[[  7  -6   0   0  18  -3   1  12  -8]
 [-13   1  -1   1  18  -3   0 -38  -2]
 [-13   5   2   1  31   1   2  -5   2]
 [ 16  -4   1   1   4   3   0 -38   0]
 [-23   5  -1   0  18   0   0  61   2]]
->
[[-23  16 -13 -13   7]
 [  5  -4   5   1  -6]
 [ -1   1   2  -1   0]
 [  0   1   1   1   0]
 [ 18   4  31  18  18]
 [  0   3   1  -3  -3]
 [  0   0   2   0   1]
 [ 61 -38  -5 -38  12]
 [  2   0   2  -2  -8]]

[[  9  -2 -30 -40  15 -16   1  -5   9  -3 -33 -36  -5  11 -25 -26]
 [-27  -8  22  25 -50   9 -37 -15 -30 -12  17  31  -7 -60   0  18]
 [-13   2   0   0 -29  -5 -13  -5 -10  -9   1   9   8 -34  -6   0]
 [ 17   7  18  22  34  16  22  10  16  12  17  15   3  43  18  18]]
->
[[ 17 -13 -27   9]
 [  7   2  -8  -2]
 [ 18   0  22 -30]
 [ 22   0  25 -40]
 [ 34 -29 -50  15]
 [ 16  -5   9 -16]
 [ 22 -13 -37   1]
 [ 10  -5 -15  -5]
 [ 16 -10 -30   9]
 [ 12  -9 -12  -3]
 [ 17   1  17 -33]
 [ 15   9  31 -36]
 [  3   8  -7  -5]
 [ 43 -34 -60  11]
 [ 18  -6   0 -25]
 [ 18   0  18 -26]]

[[-49  12 -35 -21]
 [ 57  -1   6   4]
 [  8  62  -1  -8]
 [-15  -7  52  17]
 [-32  22 -19 -24]
 [ 34 -15 -12 -42]
 [ 17  35 -35   2]
 [-49 -15 -40 -24]
 [ 23 -13 -35  43]
 [ 23  28  11  33]
 [  0  26 -12 -55]]
->
[[  0  23  23 -49  17  34 -32 -15   8  57 -49]
 [ 26  28 -13 -15  35 -15  22  -7  62  -1  12]
 [-12  11 -35 -40 -35 -12 -19  52  -1   6 -35]
 [-55  33  43 -24   2 -42 -24  17  -8   4 -21]]

[[-60  42 -69]
 [-45  34 -71]
 [ 50 -67  55]
 [ 27 -25 -13]]
->
[[ 27  50 -45 -60]
 [-25 -67  34  42]
 [-13  55 -71 -69]]

[[-46 -24  29 -67 -57 -27 -35 -43 -10   4]
 [-38  24 -47 -30  56 -38 -25 -43 -11  39]]
->
[[-38 -46]
 [ 24 -24]
 [-47  29]
 [-30 -67]
 [ 56 -57]
 [-38 -27]
 [-25 -35]
 [-43 -43]
 [-11 -10]
 [ 39   4]]

[[ 58   3   4]
 [-18  58   3]
 [ 57   4  -2]
 [ 24  27   2]
 [ 25  27  10]]
->
[[ 25  24  57 -18  58]
 [ 27  27   4  58   3]
 [ 10   2  -2   3   4]]
---
[[-23  25 -39  12]
 [-16  11   4  51]
 [-10 -31  68  17]
 [ 19 -36  40 -11]
 [ 25 -26   1 -45]
 [-25  12   1  57]
 [-24   7 -25  33]
 [-34   0 -11  53]
 [ 17 -27  26 -39]
 [  2 -19 -20 -41]
 [ 25  37  -4  11]]
->
[[-23  25 -39  12]
 [-10 -31  68  17]
 [ 25 -26   1 -45]
 [-24   7 -25  33]
 [ 17 -27  26 -39]
 [ 25  37  -4  11]]

[[  4   5  57  27]
 [-56  40 -29  37]
 [ -7  -3 -55 -37]]
->
[[  4   5  57  27]
 [ -7  -3 -55 -37]]

[[  0 -23 -52 -10  35  11]
 [-37  -9 -21  26  28  26]
 [-46  -8 -30  26  71 -20]
 [  2  13 -55  14  54   4]]
->
[[  0 -23 -52 -10  35  11]
 [-46  -8 -30  26  71 -20]]

[[-25 -16  26   0   1]
 [  4 -20 -22   1   0]
 [-28 -20  -4   0  -1]
 [ -6  66 -11   1   0]
 [ -7 -51  -4   1   1]
 [ 33  -1 -18  -1  -3]
 [-30  -6  14   1   1]
 [  0 -60  -1   0   0]
 [ 31  -7 -17   0   1]
 [-11 -44  -3  -1   0]
 [ -2 -30   4  -1  -1]
 [ -1 -57   3  -1   0]]
->
[[-25 -16  26   0   1]
 [-28 -20  -4   0  -1]
 [ -7 -51  -4   1   1]
 [-30  -6  14   1   1]
 [ 31  -7 -17   0   1]
 [ -2 -30   4  -1  -1]]

[[  5  -4  30  32  60  19  54   8]
 [ -3  40  20  22 -45  21 -73  23]
 [-22  16  67  30 -12 -19  52  21]
 [-22 -20  19 -31 -26 -60  66 -16]
 [ 16 -55  -5 -29  45  -6 -37 -50]
 [ 15 -56  -3 -34  47  -6 -21 -53]
 [  4  -4  29  32  58  19  52   3]
 [-16  55   4  29 -46   5  36  50]
 [  2 -40 -19 -20  45 -19  63 -24]]
->
[[  5  -4  30  32  60  19  54   8]
 [-22  16  67  30 -12 -19  52  21]
 [ 16 -55  -5 -29  45  -6 -37 -50]
 [  4  -4  29  32  58  19  52   3]
 [  2 -40 -19 -20  45 -19  63 -24]]

[[ 18  26  17  47]
 [  6  46  14  12]
 [ 30  39 -38 -13]
 [-21 -55 -12  46]
 [-15 -24 -47  35]
 [-18 -31  55  -6]
 [ 13  50  19 -50]
 [ 27  16   3 -29]]
->
[[ 18  26  17  47]
 [ 30  39 -38 -13]
 [-15 -24 -47  35]
 [ 13  50  19 -50]]

[[-12  21   9  -7  26 -15  14  -2]
 [ 30  13  54  -1  -5 -34  21  35]]
->
[[-12  21   9  -7  26 -15  14  -2]]

[[ -1  -8 -16  32  39  33   6 -16   0  26  55  32  29  32 -23]
 [  0  -5 -46   5  21 -43  -3  45  23  11  23  66  -2  -9 -24]
 [-72 -28 -12  -9 -27 -10   6 -46 -68 -24  -4  -1 -35  25   8]]
->
[[ -1  -8 -16  32  39  33   6 -16   0  26  55  32  29  32 -23]
 [-72 -28 -12  -9 -27 -10   6 -46 -68 -24  -4  -1 -35  25   8]]

[[-26  -6   9  42 -40 -10 -29  34  26 -34   3]
 [ 30   8 -10 -41  44  19  26 -39 -28  32  -2]
 [ 34 -24 -50 -36  48  45  31 -50 -22  23 -40]
 [ 25 -15 -38 -37  42  30  28 -38 -17  29 -25]
 [-51  14  43  50 -68 -49 -41  73  42 -31  35]
 [-27 -15  -5  39 -37  -3 -25  33  31 -31  -5]]
->
[[-26  -6   9  42 -40 -10 -29  34  26 -34   3]
 [ 34 -24 -50 -36  48  45  31 -50 -22  23 -40]
 [-51  14  43  50 -68 -49 -41  73  42 -31  35]]
